Below are the code and all the weights of a small trained network. Each question names an input and a class and asks about switching units off, where a switched-off unit gives its printed mean instead of its output.

import numpy as np


def w(rows, s, z=0):
    codes = np.array(rows[::2]) - 128.0
    scale = np.full(codes.shape[1], s)
    scale[-1] = z or s
    return codes * scale


def f(y):
    return y / 2 * (1 + np.tanh(0.7978845608 * (y + 0.044715 * y**3)))


def log_softmax(a):
    a = a - a.max(-1, keepdims=True)
    return a - np.log(np.exp(a).sum(-1, keepdims=True))


def net(x, mask):
    res = np.array(x, float).reshape(1, 2) / 4 @ E
    y = f(res @ A[0][:, :-1].T + A[0][:, -1])
    res = res + np.where(mask, y, B[0][:, -1]) @ B[0][:, :-1]
    return log_softmax(res[-1] @ U[:, :-1].T + U[:, -1])


A, B = {}, {}
E = w([
[205,142,119,52,145,57,170,30,98,234,136],'x0',
[179,119,143,45,138,96,217,165,205,12,136],'x1',
],0.011)
A[0] = w([
[119,139,124,154,130,118,114,149,120,69,137,135],'n0',
[133,153,134,133,120,131,138,140,112,120,129,112],'n1',
[117,134,126,153,130,137,110,137,101,175,131,28],'n2',
[160,128,124,88,134,105,145,94,126,152,136,157],'n3',
[107,129,129,148,142,133,126,155,123,99,128,206],'n4',
[137,135,127,128,133,138,122,138,127,95,122,95],'n5',
[146,123,116,131,129,115,121,149,112,124,124,25],'n6',
[108,122,127,140,127,142,125,133,135,74,126,128],'n7',
[147,133,126,84,129,124,159,128,134,70,129,155],'n8',
[145,133,128,119,130,117,134,124,131,118,129,254],'n9',
[154,129,124,105,139,108,123,86,114,250,131,117],'n10',
[130,110,117,128,131,129,106,139,119,120,111,71],'n11',
[115,131,118,139,125,133,117,125,121,173,131,115],'n12',
[124,148,134,120,130,133,127,127,128,125,127,59],'n13',
[117,118,130,149,131,138,111,133,130,128,144,119],'n14',
[130,132,142,147,143,130,125,146,118,132,124,93],'n15',
[138,134,113,126,123,128,123,133,119,106,128,53],'n16',
[115,112,126,125,122,136,137,122,135,109,125,55],'n17',
[138,118,133,98,141,113,148,128,142,86,137,113],'n18',
[109,134,125,156,126,122,107,131,127,117,133,106],'n19',
[130,120,124,117,138,110,122,140,136,184,130,153],'n20',
[130,130,134,121,115,139,152,104,113,174,121,98],'n21',
[123,126,136,143,138,131,119,117,129,190,131,197],'n22',
],0.026,0.0061)
B[0] = w([
[133,114,127,131,130,164,125,95,133,135,163,180],'n0',
[126,123,131,135,125,125,133,130,137,144,131,129],'n1',
[168,73,94,107,150,83,114,103,184,102,89,171],'n2',
[123,208,129,138,153,138,117,109,117,194,33,201],'n3',
[116,78,150,137,83,155,94,179,120,144,126,179],'n4',
[130,131,119,127,118,123,143,136,118,144,166,149],'n5',
[88,128,139,132,124,125,173,163,138,126,148,123],'n6',
[136,135,101,112,157,166,138,65,139,139,172,179],'n7',
[153,72,112,121,133,80,114,147,147,69,94,197],'n8',
[142,169,74,120,156,217,145,41,176,98,108,160],'n9',
[121,111,139,118,145,100,120,183,112,129,255,251],'n10',
[112,109,139,135,137,143,155,119,101,145,115,133],'n11',
[112,129,119,130,117,101,128,104,135,139,106,166],'n12',
[110,122,142,129,126,124,153,131,130,133,133,124],'n13',
[112,169,145,137,111,164,125,148,104,109,98,149],'n14',
[108,145,153,129,109,150,157,115,118,132,119,135],'n15',
[113,124,158,128,132,126,154,144,130,137,143,130],'n16',
[116,114,138,137,133,120,157,139,116,154,156,136],'n17',
[102,106,165,133,101,92,161,170,133,81,118,178],'n18',
[131,173,142,125,152,164,137,183,123,124,67,153],'n19',
[127,179,128,144,106,142,151,118,105,122,144,166],'n20',
[129,147,143,137,117,130,173,119,120,117,174,169],'n21',
[122,152,128,140,79,107,148,75,93,152,115,184],'n22',
],0.054,0.031)
U = w([
[109,107,122,161,60,158,111,71,123,167,15,157],'0',
[111,60,150,112,177,98,148,102,158,161,150,68],'1',
[154,173,109,127,169,41,207,157,135,102,2,2],'2',
[95,88,176,138,116,226,96,157,126,185,204,102],'3',
[163,63,106,107,143,110,132,142,185,92,84,216],'4',
[133,21,136,103,83,154,152,133,186,78,194,86],'5',
[138,203,100,139,128,60,164,90,63,186,202,199],'6',
[123,134,119,158,54,48,132,108,76,159,60,120],'7',
],0.0088,0.0046)

Each question gives the input, the list of numbers given to net, and the class t.
The units are the neurons (one row each of A and B). Each row of codes is followed by its name. A weight is (code - 128) times the scale printed after its matrix; where a second scale follows, it is the last column's (A, B and U).
mask holds one flag per neuron, in row order. A switched-off neuron (its flag False) gives its mean, the last column of its row in B, instead of its output. The means were averaged over made-up inputs and are rounded, as every weight is.
A unit's drop is (log p(t) with every unit on - log p(t) with that unit switched off) / (log p(t) with every unit on - log p(t) with every unit switched off).
The circuit of an input: a set's keep is (log p(t) with only the set's units on - log p(t) with every unit switched off) / (log p(t) with every unit on - log p(t) with every unit switched off). Starting from the 12 units with the biggest drops (on a tie, the unit counted first), units are removed one at a time, each time the one whose removal leaves the highest keep (on an exact tie, the one counted first), for as long as the keep stays at least 0.8.
circuit, biggest first: the units of the circuit, biggest drop first
unit that matters most: the unit with the biggest drop
k most important neurons: the k neurons with the biggest drops, biggest first
drop of u: that unit's drop, to one decimal
input [-7,-5], class 0: unit that matters most : n10
input [-3,1], class 3: 2 most important neurons : n2, n8
input [-1,7], class 5: 2 most important neurons : n3, n18
input [-8,-5], class 3: 4 most important neurons : n3, n4, n0, n8
input [-6,-4], class 3: 2 most important neurons : n3, n8
input [-3,-2], class 3: 3 most important neurons : n3, n8, n22
input [-2,1], class 5: 2 most important neurons : n3, n10
input [-4,-3], class 0: 2 most important neurons : n10, n21
input [-3,-8], class 7: 2 most important neurons : n22, n9
input [-6,3], class 5: drop of n3 : 4.6
input [-4,-4], class 0: drop of n10 : 1.5
input [-2,-6], class 7: drop of n22 : 0.1
input [-4,2], class 5: drop of n3 : 2.8
input [7,5], class 2: circuit, biggest first : n3
